Below are the code and all the weights of a small trained network. Each question names an input and a target symbol and asks about switching units off, where a switched-off unit gives its printed mean instead of its output.

import numpy as np


def w(rows, s, z=0):
    codes = np.array(rows[::2]) - 128.0
    scale = np.full(codes.shape[1], s)
    scale[-1] = z or s
    return codes * scale


def norm(h):
    return h / np.sqrt((h * h).mean(-1, keepdims=True) + 1e-5)


def f(y):
    return y / 2 * (1 + np.tanh(0.7978845608 * (y + 0.044715 * y**3)))


def softmax(a):
    e = np.exp(a - a.max(-1, keepdims=True))
    return e / e.sum(-1, keepdims=True)


def log_softmax(a):
    a = a - a.max(-1, keepdims=True)
    return a - np.log(np.exp(a).sum(-1, keepdims=True))


def net(x, mask):
    ids = ['Λαβδζηθπτφ'.index(c) for c in x.split()]
    T = len(ids)
    res = E[ids] + P[:T]
    u = 0
    for l in range(2):
        q, k, v = (norm(res) @ M[l].T for M in (Q, K, V))
        z = softmax(np.where(np.tri(T) > 0, q @ k.T / 4**0.5, -1e9)) @ v
        res = res + np.where(mask[u], z, O[l][:, -1]) @ O[l][:, :-1]
        u += 1
        y = f(norm(res) @ A[l][:, :-1].T + A[l][:, -1])
        res = res + np.where(mask[u : u + 4], y, B[l][:, -1]) @ B[l][:, :-1]
        u += 4
    return log_softmax(norm(res)[-1] @ U[:, :-1].T + U[:, -1])


Q, K, V, O, A, B = {}, {}, {}, {}, {}, {}
E = w([
[63,161,78,160,181],'Λ',
[82,94,25,114,102],'α',
[140,155,170,63,196],'β',
[242,63,129,132,138],'δ',
[86,126,49,138,164],'ζ',
[186,249,140,84,81],'η',
[124,126,96,121,186],'θ',
[97,166,141,137,219],'π',
[123,122,31,174,152],'τ',
[129,137,154,139,194],'φ',
],0.02)
P = w([
[30,2,208,21,76],'0',
[158,185,117,84,217],'1',
[183,194,154,78,232],'2',
[131,157,62,84,164],'3',
[132,161,72,133,189],'4',
[160,175,120,72,195],'5',
[120,169,62,147,177],'6',
[134,167,62,116,186],'7',
[126,174,109,101,203],'8',
[126,178,62,120,187],'9',
[107,166,50,100,171],'10',
[115,158,79,87,187],'11',
],0.0069)
Q[0] = w([
[136,204,133,143,40],'0.h0',
[90,179,129,155,134],'0.h0',
[166,71,162,121,6],'0.h0',
[99,128,102,149,166],'0.h0',
],0.021)
K[0] = w([
[141,254,155,113,80],'0.h0',
[103,138,180,83,141],'0.h0',
[191,248,69,157,101],'0.h0',
[89,102,128,96,125],'0.h0',
],0.017)
V[0] = w([
[166,120,58,187,170],'0.h0',
[49,151,212,253,55],'0.h0',
[154,189,162,111,106],'0.h0',
[127,127,113,173,134],'0.h0',
],0.013)
O[0] = w([
[120,150,146,218,99,134],'0.h0',
[29,95,104,41,6,9],'0.h0',
[154,169,108,73,25,83],'0.h0',
[103,129,132,153,100,113],'0.h0',
],0.012,0.013)
A[0] = w([
[167,252,101,76,24,157],'0.n0',
[137,166,67,133,121,254],'0.n1',
[193,48,164,119,110,133],'0.n2',
[71,137,165,180,118,115],'0.n3',
],0.029,0.0037)
B[0] = w([
[250,245,51,156,235,254],'0.n0',
[143,139,182,110,149,235],'0.n1',
[157,66,167,88,36,157],'0.n2',
[198,133,75,82,117,153],'0.n3',
],0.023,0.0075)
Q[1] = w([
[116,232,114,148,22],'1.h0',
[175,57,119,122,102],'1.h0',
[214,223,89,180,5],'1.h0',
[165,82,131,113,9],'1.h0',
],0.028)
K[1] = w([
[113,209,155,112,152],'1.h0',
[170,69,123,173,106],'1.h0',
[208,253,161,176,137],'1.h0',
[141,138,203,199,115],'1.h0',
],0.038)
V[1] = w([
[93,175,236,118,195],'1.h0',
[109,29,163,140,105],'1.h0',
[230,148,171,169,73],'1.h0',
[154,157,137,6,124],'1.h0',
],0.027)
O[1] = w([
[171,164,17,2,183,174],'1.h0',
[142,248,198,151,115,70],'1.h0',
[198,61,216,60,150,254],'1.h0',
[3,142,153,26,163,162],'1.h0',
],0.021,0.0065)
A[1] = w([
[86,145,106,136,157,3],'1.n0',
[94,190,124,132,85,86],'1.n1',
[145,100,164,103,135,57],'1.n2',
[225,60,142,138,2,97],'1.n3',
],0.051,0.0019)
B[1] = w([
[95,76,145,163,84,184],'1.n0',
[191,154,143,70,99,181],'1.n1',
[119,83,89,195,130,220],'1.n2',
[224,62,113,4,55,249],'1.n3',
],0.04,0.017)
U = w([
[199,70,144,97,37,156],'Λ',
[42,122,178,46,209,103],'α',
[87,21,94,154,184,91],'β',
[29,124,167,155,29,252],'δ',
[143,135,250,193,173,154],'ζ',
[116,246,225,40,100,42],'η',
[198,199,103,116,230,55],'θ',
[179,251,146,196,25,52],'π',
[120,130,58,251,91,150],'τ',
[56,190,37,87,73,190],'φ',
],0.011,0.0031)

Each question gives the input, a string of symbols that net reads in full, and the target symbol t.
The units are the heads (4 rows each of Q, K, V and O) and the neurons (one row each of A and B). Each row of codes is followed by its name. A weight is (code - 128) times the scale printed after its matrix; where a second scale follows, it is the last column's (O, A, B and U).
mask holds one flag per unit, layer by layer, with each layer's heads first. A switched-off unit (its flag False) gives its mean, the last column of its rows in O or B, instead of its output. The means were averaged over made-up inputs and are rounded, as every weight is.
A unit's drop is (log p(t) with every unit on - log p(t) with that unit switched off) / (log p(t) with every unit on - log p(t) with every unit switched off).
The circuit of an input: a set's keep is (log p(t) with only the set's units on - log p(t) with every unit switched off) / (log p(t) with every unit on - log p(t) with every unit switched off). Starting from all 10 units, units are removed one at a time, each time the one whose removal leaves the highest keep (on an exact tie, the one counted first), for as long as the keep stays at least 0.8.
units of the circuit, in order: the units of the circuit, biggest drop first
most important unit: the unit with the biggest drop
top k neurons: the k neurons with the biggest drops, biggest first
k most important neurons of layer l: the k neurons of layer l with the biggest drops, biggest first
input δ β η η θ α π ζ π ζ, target ζ: units of the circuit, in order	0.n2; 1.h0; 0.n0; 1.n3
input π π α δ α β β φ π, target φ: units of the circuit, in order	0.h0; 1.h0; 0.n0; 0.n1
input δ ζ π ζ π β π φ, target ζ: units of the circuit, in order	0.n2; 1.h0; 1.n3; 0.n0
input π τ η π τ ζ θ β τ θ φ β, target φ: units of the circuit, in order	1.h0; 0.h0; 0.n0
input δ τ θ φ, target ζ: units of the circuit, in order	0.n2; 1.h0; 1.n3
input π ζ δ α φ β τ, target φ: units of the circuit, in order	0.h0; 1.h0; 0.n1; 0.n0
input φ Λ ζ π β, target η: units of the circuit, in order	1.h0; 0.n0; 0.h0; 0.n2
input δ Λ φ π β ζ α ζ, target ζ: units of the circuit, in order	0.n2; 1.h0; 1.n3; 0.n0
input θ φ π η Λ θ β Λ θ, target θ: top 3 neurons	1.n3; 0.n0; 1.n2
input δ β Λ τ β φ η τ θ φ β π, target ζ: units of the circuit, in order	0.n2; 1.h0; 0.n0; 1.n3
input δ Λ α τ δ θ θ, target ζ: units of the circuit, in order	0.n2; 1.h0; 1.n3; 0.n0
input δ Λ φ δ η τ φ π δ α, target ζ: top 2 neurons	0.n2; 0.n0
input Λ φ τ τ α η π φ α, target δ: top neuron	0.n3
input Λ Λ τ, target δ: units of the circuit, in order	0.h0; 1.h0; 0.n3; 0.n0
input η φ α, target β: most important unit	0.h0
input η β δ τ τ α Λ, target β: top 2 neurons	0.n0; 1.n3
input φ θ δ α, target η: 3 most important neurons of layer 0	0.n1; 0.n0; 0.n2
input α π η α τ, target π: top 2 neurons	0.n0; 1.n1
input Λ τ ζ π τ α α φ δ τ δ τ, target δ: top 3 neurons	0.n3; 0.n1; 0.n0
input θ φ τ Λ η β δ α, target θ: most important unit	0.h0
input δ Λ φ ζ Λ τ, target ζ: top 2 neurons	0.n2; 0.n0
